[[106 127 135 129 147]
 [135 146 109 112 148]]
->
[[106 127]
 [135 146]]

[[108 134]
 [114 107]
 [146 126]
 [106 150]]
->
[[108 134]
 [114 107]]

[[124 141]
 [133 105]
 [129 116]
 [112 151]
 [136 111]]
->
[[124 141]
 [133 105]]

[[118 130 141 137 121]
 [110 113 133 147 131]
 [103 113 110 114 118]
 [127 127 122 131 127]
 [131 110 135 103 107]]
->
[[118 130]
 [110 113]]

[[140 140 115 108]
 [115 131 137 121]
 [146 107 150 124]]
->
[[140 140]
 [115 131]]

[[150 122 109 117 108]
 [114 114 140 115 108]]
->
[[150 122]
 [114 114]]

[[137 129 149]
 [138 131 148]
 [133 133 142]
 [147 134 143]
 [138 144 153]]
->
[[137 129]
 [138 131]]

[[127 135 101 140]
 [122 116 112 133]]
->
[[127 135]
 [122 116]]
---
[[134 140 144 131 109 146 102 129 121 132]
 [128 132 133 137 119 122 120 103 132 136]
 [125 136 131 145 120 121 138 116 117 139]
 [148 137 135 135 113 116 115 119 121 132]
 [140 133 135 139 128 119 135 120 127 141]]
->
[[128 132 133 137 119 122 120 103 132 136]
 [140 133 135 139 128 119 135 120 127 141]
 [125 136 131 145 120 121 138 116 117 139]
 [148 137 135 135 113 116 115 119 121 132]
 [134 140 144 131 109 146 102 129 121 132]]

[[142 107]
 [112 144]
 [110 143]]
->
[[142 107]
 [110 143]
 [112 144]]

[[136 143 137 130 121 108 134 122 124 130 120 131 120 124]
 [129 140 123 132 130 120 132 131 128 112 122 133 114  98]
 [128 101 122 128 123 142 111 141 131 140 139 131 140 136]
 [123 141 137 126 133 131 140 114 125 129 124 118 132 148]
 [122 136 131 122 137 133 137 116 128 126 127 120 130 144]
 [125 126 124 138 126 139 124 138 126 124 128 128 131 116]]
->
[[128 101 122 128 123 142 111 141 131 140 139 131 140 136]
 [125 126 124 138 126 139 124 138 126 124 128 128 131 116]
 [122 136 131 122 137 133 137 116 128 126 127 120 130 144]
 [129 140 123 132 130 120 132 131 128 112 122 133 114  98]
 [123 141 137 126 133 131 140 114 125 129 124 118 132 148]
 [136 143 137 130 121 108 134 122 124 130 120 131 120 124]]

[[135 135 110 130]
 [149 126 150 135]
 [124 120 119 149]
 [150 137 121 148]
 [150 121 134 130]
 [126 134 118 121]
 [117 127 152 127]
 [112 149 128 111]
 [103 109 141 129]
 [117 128 152 153]
 [140 138 147 139]]
->
[[103 109 141 129]
 [124 120 119 149]
 [150 121 134 130]
 [149 126 150 135]
 [117 127 152 127]
 [117 128 152 153]
 [126 134 118 121]
 [135 135 110 130]
 [150 137 121 148]
 [140 138 147 139]
 [112 149 128 111]]

[[139 133 132 131 128 131 131 127 132 119 139 128 128 119 130 128]
 [132 132 131 139 126 126 112 116 129 114 125 125 115 114 114 114]
 [135 116 125 154 119 153 153 142 117 108 147 111 137 108 155 148]]
->
[[135 116 125 154 119 153 153 142 117 108 147 111 137 108 155 148]
 [132 132 131 139 126 126 112 116 129 114 125 125 115 114 114 114]
 [139 133 132 131 128 131 131 127 132 119 139 128 128 119 130 128]]

[[117 121 130 121 134 108 116 124 125 137 123 132 140]
 [141 120 124 112 138 120 132 131 123 144 133 124 132]
 [126 148 123 102 132 110 124 117 137  99 118 140 136]
 [137 139 136 133 119 131 118 124 130 133 118 121 139]
 [119 127 116 135 137 133 134 140 124 119 125 122 122]]
->
[[141 120 124 112 138 120 132 131 123 144 133 124 132]
 [117 121 130 121 134 108 116 124 125 137 123 132 140]
 [119 127 116 135 137 133 134 140 124 119 125 122 122]
 [137 139 136 133 119 131 118 124 130 133 118 121 139]
 [126 148 123 102 132 110 124 117 137  99 118 140 136]]

[[128 128 132 130 126 120 127]
 [124 136 138 129 127 128 128]
 [123 157 115 130 126 130 137]
 [129 127 131 119 124 121 135]
 [129 124 122 122 126 127 125]
 [125 123 124 134 126 132 129]]
->
[[125 123 124 134 126 132 129]
 [129 124 122 122 126 127 125]
 [129 127 131 119 124 121 135]
 [128 128 132 130 126 120 127]
 [124 136 138 129 127 128 128]
 [123 157 115 130 126 130 137]]

[[133 128 126 128 126 128]
 [140 116 133 123 136 138]
 [126 118 137 121 145 136]
 [155 124 117 127 116 134]
 [146 131 120 127 120 132]
 [145 126 124 126 122 134]]
->
[[140 116 133 123 136 138]
 [126 118 137 121 145 136]
 [155 124 117 127 116 134]
 [145 126 124 126 122 134]
 [133 128 126 128 126 128]
 [146 131 120 127 120 132]]
